Here is a tiny trained network, its code and every weight. The questions are about switching its units off for an input and a target symbol, where a switched-off unit gives its printed mean instead of its output.

import numpy as np


def w(rows, s, z=0):
    codes = np.array(rows[::2]) - 128.0
    scale = np.full(codes.shape[1], s)
    scale[-1] = z or s
    return codes * scale


def norm(h):
    return h / np.sqrt((h * h).mean(-1, keepdims=True) + 1e-5)


def f(y):
    return y / 2 * (1 + np.tanh(0.7978845608 * (y + 0.044715 * y**3)))


def softmax(a):
    e = np.exp(a - a.max(-1, keepdims=True))
    return e / e.sum(-1, keepdims=True)


def log_softmax(a):
    a = a - a.max(-1, keepdims=True)
    return a - np.log(np.exp(a).sum(-1, keepdims=True))


def net(x, mask):
    ids = ['ΠΣΦΨαγδημξτω'.index(c) for c in x.split()]
    T = len(ids)
    res = E[ids] + P[:T]
    r = norm(res)
    for j in range(2):
        rows = slice(3 * j, 3 * j + 3)
        q, k, v = (r @ M[0][rows].T for M in (Q, K, V))
        z = softmax(np.where(np.tri(T) > 0, q @ k.T / 3**0.5, -1e9)) @ v
        o = O[0][rows]
        res = res + np.where(mask[j], z, o[:, -1]) @ o[:, :-1]
    y = f(norm(res) @ A[0][:, :-1].T + A[0][:, -1])
    res = res + np.where(mask[2:6], y, B[0][:, -1]) @ B[0][:, :-1]
    return log_softmax(norm(res)[-1] @ U[:, :-1].T + U[:, -1])


Q, K, V, O, A, B = {}, {}, {}, {}, {}, {}
E = w([
[123,222,173,4,90],'Π',
[158,208,146,190,137],'Σ',
[107,125,82,181,209],'Φ',
[102,158,96,155,216],'Ψ',
[154,155,83,84,169],'α',
[179,133,119,69,189],'γ',
[144,159,244,8,101],'δ',
[190,42,111,181,196],'η',
[135,82,210,196,108],'μ',
[103,175,134,104,102],'ξ',
[126,203,107,4,139],'τ',
[216,141,108,153,44],'ω',
],0.013)
P = w([
[122,162,41,132,134],'0',
[129,171,107,86,142],'1',
[141,152,139,71,156],'2',
[169,150,141,58,176],'3',
[180,139,171,40,189],'4',
[181,135,189,39,189],'5',
[203,122,210,34,212],'6',
[210,125,220,22,218],'7',
[205,117,252,38,224],'8',
],0.0041)
Q[0] = w([
[159,96,88,92,80],'h0',
[131,163,153,107,198],'h0',
[252,186,179,118,157],'h0',
[94,163,133,163,103],'h1',
[91,47,85,127,92],'h1',
[93,115,105,98,105],'h1',
],0.024)
K[0] = w([
[132,84,80,44,75],'h0',
[164,201,141,156,189],'h0',
[252,158,171,125,100],'h0',
[111,186,125,161,81],'h1',
[24,46,111,147,195],'h1',
[86,132,117,102,165],'h1',
],0.019)
V[0] = w([
[62,33,95,62,109],'h0',
[176,121,96,100,83],'h0',
[212,115,77,141,5],'h0',
[189,195,136,161,103],'h1',
[48,164,153,130,174],'h1',
[121,92,117,99,112],'h1',
],0.014)
O[0] = w([
[42,11,99,81,158,2],'h0',
[168,99,167,96,149,147],'h0',
[209,53,171,126,97,141],'h0',
[179,65,110,96,110,200],'h1',
[92,192,64,126,147,82],'h1',
[107,118,148,126,137,117],'h1',
],0.011,0.013)
A[0] = w([
[143,65,155,255,169,255],'n0',
[109,132,29,225,250,134],'n1',
[49,206,94,148,58,121],'n2',
[138,196,230,130,69,153],'n3',
],0.011,0.003)
B[0] = w([
[57,90,6,2,105,191],'n0',
[228,29,205,117,101,191],'n1',
[202,26,61,114,101,179],'n2',
[131,111,117,149,30,254],'n3',
],0.0094,0.0076)
U = w([
[183,136,72,78,113,255],'Π',
[147,149,115,83,120,188],'Σ',
[162,143,147,87,193,78],'Φ',
[83,167,78,193,202,95],'Ψ',
[26,147,216,99,98,88],'α',
[164,213,145,196,98,25],'γ',
[61,101,80,156,52,31],'δ',
[109,146,201,131,246,57],'η',
[61,174,85,63,187,15],'μ',
[72,42,88,82,160,49],'ξ',
[112,85,84,199,189,103],'τ',
[174,34,201,160,122,53],'ω',
],0.012,0.0064)

Each question gives the input, a string of symbols that net reads in full, and the target symbol t.
The units are the heads (3 rows each of Q, K, V and O) and the neurons (one row each of A and B). Each row of codes is followed by its name. A weight is (code - 128) times the scale printed after its matrix; where a second scale follows, it is the last column's (O, A, B and U).
mask holds one flag per unit, heads first, then neurons. A switched-off unit (its flag False) gives its mean, the last column of its rows in O or B, instead of its output. The means were averaged over made-up inputs and are rounded, as every weight is.
A unit's drop is (log p(t) with every unit on - log p(t) with that unit switched off) / (log p(t) with every unit on - log p(t) with every unit switched off).
The circuit of an input: a set's keep is (log p(t) with only the set's units on - log p(t) with every unit switched off) / (log p(t) with every unit on - log p(t) with every unit switched off). Starting from all 6 units, units are removed one at a time, each time the one whose removal leaves the highest keep (on an exact tie, the one counted first), for as long as the keep stays at least 0.8.
circuit, biggest first: the units of the circuit, biggest drop first
top k neurons: the k neurons with the biggest drops, biggest first
which heads matter: for each layer, one digit per head in row order, 1 if its drop is at least 0.15 and else 0, layers parted by /
drop when u is switched off: that unit's drop, to one decimal
input Φ γ δ, target α: which heads matter => 10
input Φ Σ η α γ, target γ: which heads matter => 10
input γ μ μ δ δ Ψ γ, target η: circuit, biggest first => [h0 n0 n3 h1]
input τ μ δ Σ Ψ, target γ: which heads matter => 10
input ξ ω Φ δ γ α, target ω: which heads matter => 10
input η ω ω Φ, target ω: circuit, biggest first => [h1]
input Σ μ ω Φ Φ δ α, target ω: which heads matter => 11
input η Φ η Φ γ μ δ Ψ, target Ψ: which heads matter => 11
input α μ δ γ Ψ, target Ψ: which heads matter => 11
input γ ω τ Π, target ω: which heads matter => 10
input Σ Σ η δ ξ, target γ: top 2 neurons => [n0 n1]
input ω ξ Φ δ τ τ, target ω: which heads matter => 10
input ω Π Π Σ η Ψ η τ Π, target γ: which heads matter => 10
input η Ψ δ ω μ ξ, target ω: circuit, biggest first => [h0]
input Φ ω Σ τ α δ γ Φ, target γ: drop when n3 is switched off => 0.0
input δ η Ψ Φ η, target ξ: drop when h0 is switched off => 0.9
input δ ξ γ Ψ η γ, target η: drop when n0 is switched off => 0.3
input Π δ ω δ ξ Π Φ Ψ, target ω: drop when n1 is switched off => 3.1
